Below is a small trained network, with its code and all its weights. Each question gives an input and a class and asks what happens when units are switched off, that is, made to give their printed mean instead of their output.

import numpy as np


def w(rows, s, z=0):
    codes = np.array(rows[::2]) - 128.0
    scale = np.full(codes.shape[1], s)
    scale[-1] = z or s
    return codes * scale


def f(y):
    return np.maximum(y, 0)


def log_softmax(a):
    a = a - a.max(-1, keepdims=True)
    return a - np.log(np.exp(a).sum(-1, keepdims=True))


def net(x, mask):
    res = np.array(x, float).reshape(1, 5) / 4 @ E
    y = f(res @ A[0][:, :-1].T + A[0][:, -1])
    res = res + np.where(mask, y, B[0][:, -1]) @ B[0][:, :-1]
    return log_softmax(res[-1] @ U[:, :-1].T + U[:, -1])


A, B = {}, {}
E = w([
[117,203,238],'x0',
[75,19,53],'x1',
[135,89,226],'x2',
[63,248,106],'x3',
[2,95,127],'x4',
],0.0067)
A[0] = w([
[110,98,70,110],'n1',
[119,79,4,138],'n2',
[159,186,85,154],'n3',
[165,138,131,157],'n4',
[182,52,120,121],'n5',
[181,208,121,128],'n6',
[178,154,161,96],'n7',
[77,144,150,73],'n8',
[123,93,86,137],'n9',
[164,87,190,113],'n10',
[42,89,183,182],'n11',
[173,98,191,140],'n12',
[117,141,101,3],'n13',
[193,168,82,97],'n14',
[142,130,131,17],'n15',
[162,226,90,115],'n16',
[95,92,133,65],'n17',
[182,150,130,147],'n18',
],0.014,0.006)
B[0] = w([
[36,102,113,187],'n1',
[17,41,66,255],'n2',
[50,89,144,187],'n3',
[177,86,96,168],'n4',
[177,166,26,207],'n5',
[69,79,212,205],'n6',
[169,81,193,177],'n7',
[106,242,170,156],'n8',
[31,109,73,185],'n9',
[255,124,132,189],'n10',
[210,237,119,214],'n11',
[212,91,152,200],'n12',
[24,97,145,130],'n13',
[22,26,180,173],'n14',
[165,83,115,128],'n15',
[31,115,203,205],'n16',
[192,214,110,150],'n17',
[141,77,122,179],'n18',
],0.0079,0.0096)
U = w([
[98,63,83,2],'0',
[94,105,203,54],'1',
[83,127,106,254],'2',
[184,140,129,252],'3',
[228,129,164,31],'4',
[127,251,176,124],'5',
],0.011,0.0041)

Each question gives the input, the list of numbers given to net, and the class t.
The units are the neurons (one row each of A and B). Each row of codes is followed by its name. A weight is (code - 128) times the scale printed after its matrix; where a second scale follows, it is the last column's (A, B and U).
mask holds one flag per neuron, in row order. A switched-off neuron (its flag False) gives its mean, the last column of its row in B, instead of its output. The means were averaged over made-up inputs and are rounded, as every weight is.
A unit's drop is (log p(t) with every unit on - log p(t) with that unit switched off) / (log p(t) with every unit on - log p(t) with every unit switched off).
The circuit of an input: a set's keep is (log p(t) with only the set's units on - log p(t) with every unit switched off) / (log p(t) with every unit on - log p(t) with every unit switched off). Starting from the 12 units with the biggest drops (on a tie, the unit counted first), units are removed one at a time, each time the one whose removal leaves the highest keep (on an exact tie, the one counted first), for as long as the keep stays at least 0.8.
units of the circuit, in order: the units of the circuit, biggest drop first
k most important neurons: the k neurons with the biggest drops, biggest first
drop when u is switched off: that unit's drop, to one decimal
input [8,-6,6,0,5], class 5: units of the circuit, in order -> [n11]
input [4,-5,3,-2,-6], class 4: units of the circuit, in order -> [n10 n12]
input [-7,-8,-3,-4,-8], class 1: 3 most important neurons -> [n14 n6 n16]
input [3,-5,1,-2,-3], class 4: units of the circuit, in order -> [n2 n12]
input [-4,-3,-8,6,-5], class 1: units of the circuit, in order -> [n16 n6]
input [-7,-8,8,8,4], class 5: units of the circuit, in order -> [n2 n8]
input [-5,-5,-3,-2,-7], class 1: units of the circuit, in order -> [n6 n14]
input [-3,-2,1,-8,6], class 4: 2 most important neurons -> [n11 n10]
input [-3,2,5,6,0], class 5: 2 most important neurons -> [n2 n14]
input [2,4,4,3,0], class 5: 2 most important neurons -> [n2 n11]
input [-3,-2,-8,5,-4], class 1: 2 most important neurons -> [n16 n6]
input [0,-8,-3,3,7], class 5: drop when n2 is switched off -> 0.3
input [8,2,2,8,-4], class 1: drop when n8 is switched off -> -0.2
input [0,-7,4,3,-1], class 1: drop when n6 is switched off -> 0.2
